[[ -9  -9  -6  52  20 -17  45 -16  33  26]
 [-31 -25 -11  -8  11 -13 -23 -44   2 -14]
 [-24 -42  42 -29  24  43  15  -8 -39   5]
 [-35 -35   9  63  62 -22  59 -22  49  41]
 [ 54  68 -44  -7 -64 -68 -53 -19  -8 -11]
 [-53 -55  12  59  69 -10  63 -34  45  36]
 [-33 -24 -18  68  43 -48  46 -22  59  31]]
->
[[-24 -42  42 -29  24  43  15  -8 -39   5]
 [-53 -55  12  59  69 -10  63 -34  45  36]
 [-35 -35   9  63  62 -22  59 -22  49  41]
 [ -9  -9  -6  52  20 -17  45 -16  33  26]
 [-31 -25 -11  -8  11 -13 -23 -44   2 -14]
 [-33 -24 -18  68  43 -48  46 -22  59  31]
 [ 54  68 -44  -7 -64 -68 -53 -19  -8 -11]]

[[ 22   3  -5]
 [ -2  21 -11]
 [ 35  14  15]
 [ 27   6  -4]
 [ -7  13  55]
 [ -6  -6  19]]
->
[[ -7  13  55]
 [ -6  -6  19]
 [ 35  14  15]
 [ 27   6  -4]
 [ 22   3  -5]
 [ -2  21 -11]]

[[ 41  22  -3  -2  -6   1]
 [ 40  55  -6  -4 -14   4]
 [ 41  36  -4  -3  -9   2]
 [ 40  57  -7  -4 -15   4]
 [ 40  67  -8  -5 -18   5]]
->
[[ 41  22  -3  -2  -6   1]
 [ 41  36  -4  -3  -9   2]
 [ 40  55  -6  -4 -14   4]
 [ 40  57  -7  -4 -15   4]
 [ 40  67  -8  -5 -18   5]]

[[-63 -53 -22  26  74]
 [ 35  35  34   4 -60]
 [  2  68 -19 -11 -38]
 [ 42  23  -5 -43 -33]
 [ 11  26  21  21 -29]
 [ -4  75   6  28 -50]
 [ 24  25  19   5 -49]]
->
[[ 35  35  34   4 -60]
 [ 11  26  21  21 -29]
 [ 24  25  19   5 -49]
 [ -4  75   6  28 -50]
 [ 42  23  -5 -43 -33]
 [  2  68 -19 -11 -38]
 [-63 -53 -22  26  74]]

[[-23  25   8  14 -13  -9  10  22  -5   1 -24  26]
 [ 14  29 -10  -7 -12 -14  10  25  -4   2   0  14]
 [-10  55  -9 -12 -11 -20  14  34 -29  22 -36  35]
 [ -3 -25  12  18   1   7  -8 -12  23 -21  13 -11]
 [-19 -10  17  13  11  15 -10 -10  19  -8   5   3]
 [-25  21   5  20 -14 -11  13  25  -6   7 -26  27]
 [-15 -22   6   7   3   5   4 -12  -7   7  -6  -2]
 [-15 -38  19  10  18  20 -21 -24  19 -22  11 -18]]
->
[[-15 -38  19  10  18  20 -21 -24  19 -22  11 -18]
 [-19 -10  17  13  11  15 -10 -10  19  -8   5   3]
 [ -3 -25  12  18   1   7  -8 -12  23 -21  13 -11]
 [-23  25   8  14 -13  -9  10  22  -5   1 -24  26]
 [-15 -22   6   7   3   5   4 -12  -7   7  -6  -2]
 [-25  21   5  20 -14 -11  13  25  -6   7 -26  27]
 [-10  55  -9 -12 -11 -20  14  34 -29  22 -36  35]
 [ 14  29 -10  -7 -12 -14  10  25  -4   2   0  14]]

[[ 14 -20   1  54 -26  -9 -25   2   1  12   0]
 [-13  21  16   6   1  21  -8   8 -31 -15  11]
 [  8   4  12  -2  18 -20  -8   0  -9 -11  28]
 [ 16 -20  20  12  11 -21   7 -11  20  -3   0]
 [ 12  -1 -10  40  38  59 -30  -2   0  22  48]]
->
[[ 16 -20  20  12  11 -21   7 -11  20  -3   0]
 [-13  21  16   6   1  21  -8   8 -31 -15  11]
 [  8   4  12  -2  18 -20  -8   0  -9 -11  28]
 [ 14 -20   1  54 -26  -9 -25   2   1  12   0]
 [ 12  -1 -10  40  38  59 -30  -2   0  22  48]]
---
[[ -5 -13 -34  22]
 [ 44  15  -2 -47]
 [-19  33 -39  77]
 [ 29  16  19 -30]
 [  8 -23 -29 -10]]
->
[[ 44  15  -2]
 [-19  33 -39]]

[[ 16   1 -12   5  20]
 [-17 -49  -3  27  66]
 [  2  14 -17  39  17]]
->
[[-17 -49  -3]
 [  2  14 -17]]

[[ 26  31 -38 -26  38]
 [-55  -5 -58 -30   1]
 [ 44  49  12  43 -18]
 [-23 -28 -48  44  17]
 [-15 -12  49 -23 -13]]
->
[[-55  -5 -58]
 [ 44  49  12]]

[[ -2  25  55]
 [ 33  19   8]
 [-22 -26 -46]
 [ 44 -57  45]]
->
[[ 33  19   8]
 [-22 -26 -46]]

[[-28 -10 -28]
 [-16  -6 -11]
 [ -9  11 -18]
 [-61  57  41]]
->
[[-16  -6 -11]
 [ -9  11 -18]]

[[ -6 -37 -58]
 [-18  63 -12]
 [  8   5  33]
 [ 27  52  41]]
->
[[-18  63 -12]
 [  8   5  33]]

[[ 24  47 -67]
 [ 37  39 -57]
 [-38 -22  -6]]
->
[[ 37  39 -57]
 [-38 -22  -6]]
---
[[ 14 -22   9   7 -27   0  12 -44  -1]
 [ 22  19  19  28 -21   1 -38 -27  -8]
 [-25  14 -25  11  13 -48 -56 -11  -2]]
->
[[-44  -1  14 -22   9   7 -27   0  12]
 [-27  -8  22  19  19  28 -21   1 -38]
 [-11  -2 -25  14 -25  11  13 -48 -56]]

[[ -1  -9   3]
 [-71 -59 -27]
 [-30 -48   9]
 [  3 -28  29]]
->
[[ -9   3  -1]
 [-59 -27 -71]
 [-48   9 -30]
 [-28  29   3]]

[[-18  -2  -8  29 -18 -13  55   7  25 -10  54]
 [  5  11 -41  24 -54  16  19   6   1  11  11]
 [  2   0  17   9  69 -10  30  -6  16  -1   7]
 [  2   1 -20  13 -27   1  22   5  19   2 -29]
 [  4  13   1  13 -28  30  10  13  23  25  -9]
 [  2   1 -15 -53  -5  15 -66   3 -27   9 -45]
 [-13  -9 -10   0 -33 -19  21 -12  15 -21 -32]
 [ -3   2   8   4  18   0  -9  -2  15  -6 -10]]
->
[[-10  54 -18  -2  -8  29 -18 -13  55   7  25]
 [ 11  11   5  11 -41  24 -54  16  19   6   1]
 [ -1   7   2   0  17   9  69 -10  30  -6  16]
 [  2 -29   2   1 -20  13 -27   1  22   5  19]
 [ 25  -9   4  13   1  13 -28  30  10  13  23]
 [  9 -45   2   1 -15 -53  -5  15 -66   3 -27]
 [-21 -32 -13  -9 -10   0 -33 -19  21 -12  15]
 [ -6 -10  -3   2   8   4  18   0  -9  -2  15]]

[[-24  19  41]
 [-18 -10  30]
 [-12 -10 -19]
 [-23  12   0]
 [ 24  26  -9]
 [-22  15  33]
 [ 15   4  40]
 [ 16 -33  14]
 [ -7  27   9]
 [  9   8  72]]
->
[[ 19  41 -24]
 [-10  30 -18]
 [-10 -19 -12]
 [ 12   0 -23]
 [ 26  -9  24]
 [ 15  33 -22]
 [  4  40  15]
 [-33  14  16]
 [ 27   9  -7]
 [  8  72   9]]

[[-36  11 -13 -16  37]
 [ 74  17  38  -8  58]
 [-57  29 -47  -5 -38]
 [-67  -3  19   5  -5]
 [ 19 -44  -7  -3  -2]]
->
[[-16  37 -36  11 -13]
 [ -8  58  74  17  38]
 [ -5 -38 -57  29 -47]
 [  5  -5 -67  -3  19]
 [ -3  -2  19 -44  -7]]

[[ -7 -28 -11 -37 -36  -6   6 -23]
 [ 12 -31  21 -35  11   8   7   0]
 [ -5 -25  -9 -22  18   2  18 -17]
 [  1 -16   4 -16 -37   0  -2  24]
 [ -4 -29  14 -27   4  -6 -11 -19]
 [-15 -10  -9 -26  -3  -1  -1 -32]
 [ -4  54 -33  42  15   2   4   8]
 [  6  -7   5  -9  25   3  -7   9]
 [  0  17  28  27  24   3  21  17]]
->
[[  6 -23  -7 -28 -11 -37 -36  -6]
 [  7   0  12 -31  21 -35  11   8]
 [ 18 -17  -5 -25  -9 -22  18   2]
 [ -2  24   1 -16   4 -16 -37   0]
 [-11 -19  -4 -29  14 -27   4  -6]
 [ -1 -32 -15 -10  -9 -26  -3  -1]
 [  4   8  -4  54 -33  42  15   2]
 [ -7   9   6  -7   5  -9  25   3]
 [ 21  17   0  17  28  27  24   3]]
